Below is a small trained network, with its code and all its weights. Each question gives an input and a class and asks what happens when units are switched off, that is, made to give their printed mean instead of their output.

import numpy as np


def w(rows, s, z=0):
    codes = np.array(rows[::2]) - 128.0
    scale = np.full(codes.shape[1], s)
    scale[-1] = z or s
    return codes * scale


def f(y):
    return np.maximum(y, 0)


def log_softmax(a):
    a = a - a.max(-1, keepdims=True)
    return a - np.log(np.exp(a).sum(-1, keepdims=True))


def net(x, mask):
    res = np.array(x, float).reshape(1, 5) / 4 @ E
    y = f(res @ A[0][:, :-1].T + A[0][:, -1])
    res = res + np.where(mask, y, B[0][:, -1]) @ B[0][:, :-1]
    return log_softmax(res[-1] @ U[:, :-1].T + U[:, -1])


A, B = {}, {}
E = w([
[147,65,159,133,167,111,191,11],'x0',
[223,111,39,133,193,210,171,104],'x1',
[167,46,85,1,92,96,142,95],'x2',
[64,184,141,68,112,221,213,160],'x3',
[185,115,128,150,39,60,219,139],'x4',
],0.0076)
A[0] = w([
[148,133,133,209,177,127,58,134,212],'n1',
[71,210,175,161,94,123,121,175,184],'n2',
[122,170,117,131,190,208,142,137,237],'n3',
[26,163,177,126,143,134,91,131,190],'n4',
[52,156,144,132,73,120,95,191,178],'n5',
[2,168,205,103,112,107,114,132,167],'n6',
[192,26,135,111,122,88,176,40,171],'n7',
[190,136,68,76,78,100,142,219,204],'n8',
[148,124,93,119,221,150,91,57,165],'n9',
[133,180,127,151,155,183,197,175,149],'n10',
[117,124,136,132,97,137,131,144,91],'n11',
[191,66,102,200,103,67,135,102,222],'n12',
[103,177,173,167,86,101,94,143,208],'n13',
[159,63,133,82,94,116,193,79,144],'n14',
[121,191,133,150,116,192,199,142,184],'n15',
[141,67,123,83,122,102,190,99,171],'n16',
[196,84,99,154,201,128,86,87,210],'n17',
[183,145,109,154,126,175,196,126,206],'n18',
[63,164,138,111,98,142,91,173,252],'n19',
[119,74,121,62,188,162,125,79,205],'n20',
],0.0084,0.0036)
B[0] = w([
[192,77,100,209,195,113,124,150,216],'n1',
[106,179,155,154,191,110,181,200,251],'n2',
[136,122,82,145,169,224,179,128,229],'n3',
[69,178,168,218,169,123,119,140,241],'n4',
[86,165,194,123,138,87,125,221,238],'n5',
[75,179,166,170,122,108,107,115,255],'n6',
[200,153,139,63,55,85,78,3,237],'n7',
[119,111,100,47,79,111,128,216,218],'n8',
[156,70,130,159,179,186,68,79,203],'n9',
[161,161,50,126,127,177,227,138,206],'n10',
[133,130,137,134,146,126,110,150,142],'n11',
[229,95,92,124,79,46,140,123,214],'n12',
[149,160,178,136,178,55,176,190,225],'n13',
[163,192,150,38,82,155,76,42,208],'n14',
[135,172,84,150,118,162,183,131,218],'n15',
[140,191,157,43,36,137,76,37,202],'n16',
[174,57,110,147,155,118,77,82,209],'n17',
[218,167,52,103,87,144,171,99,195],'n18',
[35,187,173,150,162,148,126,238,244],'n19',
[71,94,118,146,124,208,49,70,210],'n20',
],0.0069,0.0089)
U = w([
[77,206,230,186,199,95,152,198,146],'0',
[121,48,115,166,227,209,65,104,127],'1',
[92,108,120,39,79,115,91,247,179],'2',
[174,141,149,40,47,110,91,47,114],'3',
[14,148,179,135,104,148,73,86,93],'4',
[80,110,158,140,157,150,165,98,5],'5',
[190,40,93,182,135,17,110,118,166],'6',
[142,176,50,128,130,183,255,143,131],'7',
],0.0073,0.0021)

Each question gives the input, the list of numbers given to net, and the class t.
The units are the neurons (one row each of A and B). Each row of codes is followed by its name. A weight is (code - 128) times the scale printed after its matrix; where a second scale follows, it is the last column's (A, B and U).
mask holds one flag per neuron, in row order. A switched-off neuron (its flag False) gives its mean, the last column of its row in B, instead of its output. The means were averaged over made-up inputs and are rounded, as every weight is.
A unit's drop is (log p(t) with every unit on - log p(t) with that unit switched off) / (log p(t) with every unit on - log p(t) with every unit switched off).
The circuit of an input: a set's keep is (log p(t) with only the set's units on - log p(t) with every unit switched off) / (log p(t) with every unit on - log p(t) with every unit switched off). Starting from the 12 units with the biggest drops (on a tie, the unit counted first), units are removed one at a time, each time the one whose removal leaves the highest keep (on an exact tie, the one counted first), for as long as the keep stays at least 0.8.
units of the circuit, in order: the units of the circuit, biggest drop first
k most important neurons: the k neurons with the biggest drops, biggest first
drop of u: that unit's drop, to one decimal
input [-6,4,-7,1,0], class 7: units of the circuit, in order : (n10)
input [-1,1,-4,0,-8], class 1: units of the circuit, in order : (n9 n3)
input [-1,-3,6,8,-3], class 4: units of the circuit, in order : (n13 n20 n6)
input [8,3,-1,7,3], class 3: units of the circuit, in order : (n7 n14)
input [8,-7,-3,-6,-7], class 1: units of the circuit, in order : (n9 n1)
input [-5,7,-5,3,-8], class 7: 2 most important neurons : (n10 n15)
input [1,7,4,3,-4], class 1: 3 most important neurons : (n9 n20 n3)
input [-5,-7,5,3,6], class 0: 2 most important neurons : (n6 n2)
input [3,8,8,2,-6], class 3: 2 most important neurons : (n7 n16)
input [1,8,6,7,-7], class 1: 2 most important neurons : (n20 n9)
input [-7,3,2,-3,2], class 2: 2 most important neurons : (n8 n7)
input [3,0,-2,4,-6], class 1: drop of n13 : 0.2
input [-2,-1,0,0,4], class 2: drop of n4 : 0.3
input [4,8,-1,-6,1], class 3: units of the circuit, in order : (n7)
input [8,-8,2,4,-1], class 4: drop of n6 : 0.2
